Here is a tiny trained network, its code and every weight. The questions are about switching its units off for an input and a class, where a switched-off unit gives its printed mean instead of its output.

import numpy as np


def w(rows, s, z=0):
    codes = np.array(rows[::2]) - 128.0
    scale = np.full(codes.shape[1], s)
    scale[-1] = z or s
    return codes * scale


def norm(h):
    return h / np.sqrt((h * h).mean(-1, keepdims=True) + 1e-5)


def f(y):
    return y / 2 * (1 + np.tanh(0.7978845608 * (y + 0.044715 * y**3)))


def log_softmax(a):
    a = a - a.max(-1, keepdims=True)
    return a - np.log(np.exp(a).sum(-1, keepdims=True))


def net(x, mask):
    res = np.array(x, float).reshape(1, 5) / 4 @ E
    u = 0
    for l in range(3):
        y = f(norm(res) @ A[l][:, :-1].T + A[l][:, -1])
        res = res + np.where(mask[u : u + 3], y, B[l][:, -1]) @ B[l][:, :-1]
        u += 3
    return log_softmax(norm(res)[-1] @ U[:, :-1].T + U[:, -1])


A, B = {}, {}
E = w([
[157,158,102,185,180,209,111,112,254,162,23,152],'x0',
[158,205,121,108,107,84,152,174,148,178,162,199],'x1',
[159,78,109,195,100,158,173,53,171,96,134,95],'x2',
[109,154,187,122,137,87,189,139,59,142,86,72],'x3',
[89,152,148,45,140,150,68,101,202,41,120,158],'x4',
],0.01)
A[0] = w([
[94,149,151,143,166,112,153,173,140,122,26,65,5],'0.n1',
[78,79,169,77,72,50,135,54,94,20,207,123,134],'0.n2',
[226,133,126,194,69,90,254,94,39,139,190,71,223],'0.n3',
],0.0072,0.0023)
B[0] = w([
[185,168,69,77,138,199,19,42,145,124,124,158,163],'0.n1',
[61,81,177,100,109,134,136,170,124,150,121,133,234],'0.n2',
[167,64,160,156,102,60,254,43,42,170,109,164,254],'0.n3',
],0.012,0.0092)
A[1] = w([
[141,66,153,149,155,189,63,120,1,81,131,17,187],'1.n1',
[102,235,110,121,129,33,136,230,116,196,113,149,252],'1.n2',
[94,171,33,177,112,138,66,116,62,170,148,51,219],'1.n3',
],0.0081,0.0016)
B[1] = w([
[132,142,176,150,120,117,237,211,167,188,180,69,253],'1.n1',
[189,106,126,77,193,173,79,183,154,137,253,168,234],'1.n2',
[122,141,183,62,136,221,184,87,118,139,155,130,145],'1.n3',
],0.014,0.0039)
A[2] = w([
[106,210,19,79,26,26,4,241,87,205,182,144,176],'2.n1',
[202,162,177,113,117,49,126,160,131,158,153,210,1],'2.n2',
[141,58,132,205,1,180,143,131,218,127,73,138,6],'2.n3',
],0.0074,0.0021)
B[2] = w([
[139,122,221,1,199,224,180,102,212,14,111,132,237],'2.n1',
[26,54,105,11,227,173,209,216,10,78,144,111,223],'2.n2',
[185,101,140,131,179,176,115,104,205,29,143,205,252],'2.n3',
],0.011,0.0035)
U = w([
[190,105,124,235,86,146,200,58,155,201,62,61,71],'0',
[71,229,136,129,79,99,48,105,204,71,127,158,82],'1',
[45,29,189,105,71,56,219,200,63,188,213,125,202],'2',
[47,171,69,245,77,98,14,186,52,44,108,100,2],'3',
[115,134,132,200,75,39,158,111,67,152,51,113,30],'4',
[113,106,177,45,191,220,131,170,207,117,195,121,225],'5',
[188,135,46,169,143,214,41,27,246,103,47,202,188],'6',
],0.011,0.0068)

Each question gives the input, the list of numbers given to net, and the class t.
The units are the neurons (one row each of A and B). Each row of codes is followed by its name. A weight is (code - 128) times the scale printed after its matrix; where a second scale follows, it is the last column's (A, B and U).
mask holds one flag per neuron, layer by layer. A switched-off neuron (its flag False) gives its mean, the last column of its row in B, instead of its output. The means were averaged over made-up inputs and are rounded, as every weight is.
A unit's drop is (log p(t) with every unit on - log p(t) with that unit switched off) / (log p(t) with every unit on - log p(t) with every unit switched off).
The circuit of an input: a set's keep is (log p(t) with only the set's units on - log p(t) with every unit switched off) / (log p(t) with every unit on - log p(t) with every unit switched off). Starting from all 9 units, units are removed one at a time, each time the one whose removal leaves the highest keep (on an exact tie, the one counted first), for as long as the keep stays at least 0.8.
units of the circuit, in order: the units of the circuit, biggest drop first
most important unit: the unit with the biggest drop
top k neurons: the k neurons with the biggest drops, biggest first
top k neurons in layer l: the k neurons of layer l with the biggest drops, biggest first
drop of u: that unit's drop, to one decimal
input [-2,1,-7,-1,-5], class 5: most important unit	1.n2
input [3,-3,-2,2,-6], class 0: units of the circuit, in order	(0.n1, 1.n2)
input [3,-6,-6,-1,6], class 6: top 2 neurons in layer 2	(2.n2, 2.n1)
input [0,1,0,8,2], class 0: units of the circuit, in order	(0.n1, 1.n2)
input [3,0,-5,4,7], class 6: top 4 neurons	(0.n1, 1.n1, 0.n2, 2.n2)
input [5,8,4,8,5], class 6: top 4 neurons	(0.n1, 0.n2, 1.n1, 0.n3)
input [1,-1,5,6,8], class 6: units of the circuit, in order	(2.n2, 0.n1)
input [-1,5,8,-2,-6], class 0: top 2 neurons	(0.n2, 1.n2)
input [1,-3,2,-5,-4], class 0: top 3 neurons	(0.n1, 2.n1, 1.n1)
input [0,1,8,2,1], class 0: top 4 neurons	(1.n2, 2.n2, 1.n1, 2.n3)
input [7,0,-7,-2,5], class 6: units of the circuit, in order	(1.n1, 0.n2)
input [-8,0,-7,7,4], class 5: units of the circuit, in order	(2.n1, 0.n3)
input [5,-8,-8,7,-5], class 5: top 2 neurons in layer 0	(0.n3, 0.n1)
input [-2,-8,0,-6,2], class 2: units of the circuit, in order	(1.n1)
input [8,0,-4,6,-8], class 6: top 2 neurons	(0.n1, 1.n1)
input [-4,2,-5,4,7], class 5: top 2 neurons	(0.n3, 2.n1)
input [-1,6,-8,2,-6], class 5: top 2 neurons	(1.n2, 2.n1)
input [-7,-5,-8,3,4], class 5: top 2 neurons	(0.n3, 2.n1)
input [-4,4,-2,-5,0], class 5: drop of 0.n3	0.1
input [8,-8,-4,3,0], class 6: units of the circuit, in order	(0.n1)
input [3,-2,3,-8,-7], class 6: drop of 2.n3	0.7
input [2,-5,-2,-7,-1], class 6: drop of 2.n2	0.3
